Here is a tiny trained network, its code and every weight. The questions are about switching its units off for an input and a class, where a switched-off unit gives its printed mean instead of its output.

import numpy as np


def w(rows, s, z=0):
    codes = np.array(rows[::2]) - 128.0
    scale = np.full(codes.shape[1], s)
    scale[-1] = z or s
    return codes * scale


def f(y):
    return y / 2 * (1 + np.tanh(0.7978845608 * (y + 0.044715 * y**3)))


def log_softmax(a):
    a = a - a.max(-1, keepdims=True)
    return a - np.log(np.exp(a).sum(-1, keepdims=True))


def net(x, mask):
    res = np.array(x, float).reshape(1, 5) / 4 @ E
    y = f(res @ A[0][:, :-1].T + A[0][:, -1])
    res = res + np.where(mask, y, B[0][:, -1]) @ B[0][:, :-1]
    return log_softmax(res[-1] @ U[:, :-1].T + U[:, -1])


A, B = {}, {}
E = w([
[177,254,151,80,18,210,40,66,92],'x0',
[77,139,249,144,124,169,195,168,27],'x1',
[162,100,144,83,201,97,97,128,85],'x2',
[93,48,118,31,51,156,214,18,80],'x3',
[141,169,72,128,70,77,149,131,26],'x4',
],0.009)
A[0] = w([
[152,72,138,162,129,69,173,125,144,175],'N0',
[148,106,56,149,129,117,61,98,149,50],'N1',
[111,130,202,153,135,119,199,145,111,96],'N2',
[102,53,135,54,114,149,204,99,156,67],'N3',
[50,153,171,133,151,157,126,171,95,58],'N4',
[96,119,113,151,163,89,161,109,138,87],'N5',
[116,124,24,112,150,80,125,83,180,49],'N6',
[154,149,107,162,113,138,149,187,124,10],'N7',
[137,57,95,178,128,103,160,152,125,81],'N8',
[139,127,50,125,137,135,115,105,160,89],'N9',
[73,60,84,9,96,165,177,59,108,113],'N10',
[202,161,140,105,77,224,51,79,111,150],'N11',
[127,167,157,171,149,143,72,182,155,86],'N12',
[86,116,79,166,166,144,168,138,120,121],'N13',
[124,126,149,108,85,147,88,71,119,171],'N14',
[102,57,134,118,108,45,166,151,169,119],'N15',
[97,139,160,144,148,171,159,153,59,154],'N16',
[104,151,108,168,152,195,140,134,62,65],'N17',
[152,196,120,186,177,107,97,206,128,96],'N18',
],0.011,0.0011)
B[0] = w([
[155,182,64,101,101,145,110,214,121,184],'N0',
[76,153,165,108,232,101,194,61,136,182],'N1',
[92,139,223,61,138,80,212,139,123,187],'N2',
[146,67,105,170,144,146,123,131,150,216],'N3',
[71,255,138,173,183,126,121,90,205,176],'N4',
[187,124,150,91,103,97,80,168,128,167],'N5',
[82,157,180,64,158,59,160,65,186,202],'N6',
[69,86,140,156,79,152,99,147,160,149],'N7',
[190,137,120,41,93,130,126,160,135,184],'N8',
[54,211,157,84,224,43,180,51,112,172],'N9',
[117,48,63,240,204,131,122,66,48,250],'N10',
[245,144,103,59,107,113,105,201,151,232],'N11',
[127,90,123,183,173,159,97,158,138,190],'N12',
[166,167,64,128,127,177,93,208,137,168],'N13',
[200,158,101,151,88,149,130,176,91,174],'N14',
[210,111,114,66,105,158,143,193,127,199],'N15',
[110,177,207,111,156,85,157,57,202,188],'N16',
[101,113,134,96,124,132,166,127,169,157],'N17',
[37,50,50,233,153,200,73,98,76,212],'N18',
],0.0075,0.016)
U = w([
[102,66,81,255,129,165,88,86,61,255],'0',
[214,167,135,28,78,153,84,227,115,108],'1',
[70,207,253,67,139,78,158,8,153,163],'2',
],0.0093,0.00041)

Each question gives the input, the list of numbers given to net, and the class t.
The units are the neurons (one row each of A and B). Each row of codes is followed by its name. A weight is (code - 128) times the scale printed after its matrix; where a second scale follows, it is the last column's (A, B and U).
mask holds one flag per neuron, in row order. A switched-off neuron (its flag False) gives its mean, the last column of its row in B, instead of its output. The means were averaged over made-up inputs and are rounded, as every weight is.
A unit's drop is (log p(t) with every unit on - log p(t) with that unit switched off) / (log p(t) with every unit on - log p(t) with every unit switched off).
The circuit of an input: a set's keep is (log p(t) with only the set's units on - log p(t) with every unit switched off) / (log p(t) with every unit on - log p(t) with every unit switched off). Starting from the 12 units with the biggest drops (on a tie, the unit counted first), units are removed one at a time, each time the one whose removal leaves the highest keep (on an exact tie, the one counted first), for as long as the keep stays at least 0.8.
units of the circuit, in order: the units of the circuit, biggest drop first
top k neurons: the k neurons with the biggest drops, biggest first
drop when u is switched off: that unit's drop, to one decimal
input [-2,4,-7,5,-8], class 0: top 3 neurons -> N10; N3; N6
input [6,3,0,-6,7], class 0: units of the circuit, in order -> N18
input [-3,3,7,4,-8], class 0: top 4 neurons -> N11; N10; N3; N6
input [2,-7,8,6,4], class 2: top 2 neurons -> N6; N18
input [1,-5,5,3,0], class 2: top 2 neurons -> N18; N6
input [-6,-5,5,-1,-2], class 1: top 2 neurons -> N15; N0
input [-8,-5,7,-6,-5], class 1: top 4 neurons -> N10; N8; N15; N0
input [7,-8,2,0,8], class 2: top 3 neurons -> N1; N9; N6
input [7,-8,-8,-6,1], class 2: top 3 neurons -> N1; N9; N10
input [-1,-3,-4,-1,2], class 2: top 2 neurons -> N10; N11
input [6,5,4,-6,-1], class 0: top 3 neurons -> N18; N12; N15
input [5,5,-4,3,-2], class 1: top 3 neurons -> N11; N14; N6
input [-2,-7,2,6,6], class 2: top 2 neurons -> N6; N9
input [6,0,2,3,-6], class 1: units of the circuit, in order -> N11
input [4,-2,-3,8,-7], class 0: drop when N10 is switched off -> 0.8
input [8,3,-6,3,-3], class 1: drop when N11 is switched off -> 0.2
input [3,8,-6,-4,7], class 2: drop when N2 is switched off -> 0.0
input [2,-7,-3,-6,8], class 2: drop when N3 is switched off -> 0.1
